Here is a tiny trained network, its code and every weight. The questions are about switching its units off for an input and a target symbol, where a switched-off unit gives its printed mean instead of its output.

import numpy as np


def w(rows, s, z=0):
    codes = np.array(rows[::2]) - 128.0
    scale = np.full(codes.shape[1], s)
    scale[-1] = z or s
    return codes * scale


def norm(h):
    return h / np.sqrt((h * h).mean(-1, keepdims=True) + 1e-5)


def f(y):
    return np.maximum(y, 0)


def softmax(a):
    e = np.exp(a - a.max(-1, keepdims=True))
    return e / e.sum(-1, keepdims=True)


def log_softmax(a):
    a = a - a.max(-1, keepdims=True)
    return a - np.log(np.exp(a).sum(-1, keepdims=True))


def net(x, mask):
    ids = ['αβγζθλξπτω'.index(c) for c in x.split()]
    T = len(ids)
    res = E[ids] + P[:T]
    q, k, v = (norm(res) @ M[0].T for M in (Q, K, V))
    z = softmax(np.where(np.tri(T) > 0, q @ k.T / 4**0.5, -1e9)) @ v
    res = res + np.where(mask[0], z, O[0][:, -1]) @ O[0][:, :-1]
    y = f(norm(res) @ A[0][:, :-1].T + A[0][:, -1])
    res = res + np.where(mask[1:9], y, B[0][:, -1]) @ B[0][:, :-1]
    return log_softmax(norm(res)[-1] @ U[:, :-1].T + U[:, -1])


Q, K, V, O, A, B = {}, {}, {}, {}, {}, {}
E = w([
[52,193,80,129,162,77,73],'α',
[111,162,183,124,254,82,68],'β',
[60,163,122,84,110,48,65],'γ',
[91,176,191,57,149,96,51],'ζ',
[94,184,115,84,173,85,48],'θ',
[103,219,162,78,164,164,81],'λ',
[154,130,47,154,150,23,62],'ξ',
[197,188,126,95,223,144,142],'π',
[175,91,134,64,22,38,165],'τ',
[161,171,41,101,88,113,173],'ω',
],0.0081)
P = w([
[119,121,163,192,87,133,181],'0',
[48,5,24,59,215,115,158],'1',
[89,157,115,83,176,66,168],'2',
[121,198,129,171,97,80,123],'3',
[79,1,61,103,147,202,116],'4',
[118,149,111,50,175,84,165],'5',
[143,210,128,161,91,101,88],'6',
[101,42,79,127,116,226,60],'7',
[147,144,89,40,174,97,144],'8',
[181,207,121,144,80,128,72],'9',
[142,74,88,125,91,231,38],'10',
[181,144,72,27,162,123,125],'11',
[138,188,119,174,79,96,111],'12',
],0.013)
Q[0] = w([
[209,199,140,134,103,95,179],'h0',
[144,56,78,1,195,144,183],'h0',
[131,97,124,249,97,168,118],'h0',
[115,119,99,125,102,156,201],'h0',
],0.019)
K[0] = w([
[185,111,124,136,107,147,221],'h0',
[249,148,41,39,123,123,59],'h0',
[16,103,167,165,213,70,199],'h0',
[105,138,45,131,127,108,168],'h0',
],0.015)
V[0] = w([
[224,36,215,170,183,64,94],'h0',
[107,171,52,242,226,163,156],'h0',
[71,100,125,141,150,36,25],'h0',
[114,144,248,119,208,165,101],'h0',
],0.015)
O[0] = w([
[11,98,46,160,133,128,180,67],'h0',
[244,161,18,118,128,145,105,152],'h0',
[106,85,168,42,31,117,147,254],'h0',
[70,205,63,140,79,194,149,60],'h0',
],0.012,0.0069)
A[0] = w([
[113,9,95,146,97,245,34,95],'n0',
[96,123,89,62,170,115,150,253],'n1',
[81,96,135,140,195,113,135,34],'n2',
[127,143,158,93,137,95,146,90],'n3',
[135,171,114,83,119,139,151,111],'n4',
[77,142,125,182,110,150,121,21],'n5',
[106,3,72,81,140,198,98,98],'n6',
[139,153,164,234,92,148,94,73],'n7',
],0.032,0.0049)
B[0] = w([
[158,3,154,174,52,181,190,212],'n0',
[159,131,199,130,127,159,176,213],'n1',
[159,114,117,202,74,99,147,161],'n2',
[119,142,63,133,111,134,109,198],'n3',
[93,102,148,162,168,112,101,189],'n4',
[195,111,137,111,127,145,59,156],'n5',
[71,36,72,62,172,97,141,248],'n6',
[48,128,169,91,98,143,207,152],'n7',
],0.034,0.017)
U = w([
[160,117,136,228,46,94,169,177],'α',
[170,51,79,180,124,254,101,36],'β',
[101,190,57,83,34,108,86,136],'γ',
[250,148,86,137,151,99,68,183],'ζ',
[134,199,39,166,163,194,163,229],'θ',
[199,149,232,163,216,130,190,12],'λ',
[49,222,176,92,91,123,183,197],'ξ',
[142,123,226,102,57,192,55,3],'π',
[44,118,112,206,196,104,31,49],'τ',
[103,57,84,79,171,103,168,177],'ω',
],0.008,0.0022)

Each question gives the input, a string of symbols that net reads in full, and the target symbol t.
The units are the heads (4 rows each of Q, K, V and O) and the neurons (one row each of A and B). Each row of codes is followed by its name. A weight is (code - 128) times the scale printed after its matrix; where a second scale follows, it is the last column's (O, A, B and U).
mask holds one flag per unit, heads first, then neurons. A switched-off unit (its flag False) gives its mean, the last column of its rows in O or B, instead of its output. The means were averaged over made-up inputs and are rounded, as every weight is.
A unit's drop is (log p(t) with every unit on - log p(t) with that unit switched off) / (log p(t) with every unit on - log p(t) with every unit switched off).
The circuit of an input: a set's keep is (log p(t) with only the set's units on - log p(t) with every unit switched off) / (log p(t) with every unit on - log p(t) with every unit switched off). Starting from all 9 units, units are removed one at a time, each time the one whose removal leaves the highest keep (on an exact tie, the one counted first), for as long as the keep stays at least 0.8.
circuit, biggest first: the units of the circuit, biggest drop first
most important unit: the unit with the biggest drop
top k neurons: the k neurons with the biggest drops, biggest first
input λ τ λ, target α: circuit, biggest first -> (h0; n6; n2)
input ω ξ β ξ ζ θ τ γ ζ τ ξ θ, target α: circuit, biggest first -> (h0; n2; n6)
input α ζ ζ, target ξ: circuit, biggest first -> (n0; n6; h0)
input π ζ α ζ α λ γ ξ τ γ ζ β, target ξ: circuit, biggest first -> (h0; n0; n6)
input λ ξ ζ ξ ω γ γ, target ξ: circuit, biggest first -> (n7; h0; n0)
input π ω γ ζ π λ, target λ: top 3 neurons -> (n6; n0; n1)
input λ ξ ω γ ω ξ, target ζ: circuit, biggest first -> (h0; n6; n0; n1)
input λ ζ π ζ β τ ζ ζ ξ γ θ ξ τ, target ξ: circuit, biggest first -> (h0; n7; n0)
input τ α ω ξ ζ π, target λ: top 2 neurons -> (n6; n1)
input τ α θ β ξ τ ξ ω θ θ γ γ β, target α: circuit, biggest first -> (h0; n2)
input ξ ζ α ζ ξ ξ π γ ξ, target λ: top 3 neurons -> (n6; n0; n1)
input β ξ ω α τ β, target α: circuit, biggest first -> (h0; n2; n6)
input π ζ ζ ζ, target θ: top 3 neurons -> (n0; n6; n7)
input γ β τ τ λ ξ, target α: circuit, biggest first -> (h0; n6; n2)
input θ π τ β α π α, target τ: most important unit -> n4
input θ ξ α α π ζ, target λ: top 3 neurons -> (n6; n0; n1)
input γ θ ζ, target π: most important unit -> n6
input τ ξ θ γ γ α ξ ξ θ ξ, target α: circuit, biggest first -> (h0; n2)
input λ π β ξ, target ξ: circuit, biggest first -> (n7; h0; n0)
input ζ γ ζ π, target π: circuit, biggest first -> (h0; n5; n6; n0)
input γ α π ξ π ζ ζ π α ζ ζ θ ζ, target γ: most important unit -> n0
input ω θ ξ λ, target λ: top 2 neurons -> (n6; n7)
input θ θ ζ λ λ ζ β, target τ: circuit, biggest first -> (h0; n4; n0; n6)
input ζ τ ω ξ β ζ α β γ γ ξ θ θ, target π: top 3 neurons -> (n5; n6; n0)
input τ γ λ ξ λ ω π ξ α α π β, target λ: top 2 neurons -> (n6; n0)
input ξ λ α τ τ λ, target α: circuit, biggest first -> (h0; n2; n6)
input π α τ ξ ζ β ζ θ λ τ ω α ξ, target θ: most important unit -> h0
input ζ τ γ ζ π ξ γ τ π ξ, target π: top 2 neurons -> (n5; n6)
input β α π π θ γ, target λ: top 4 neurons -> (n6; n0; n1; n3)
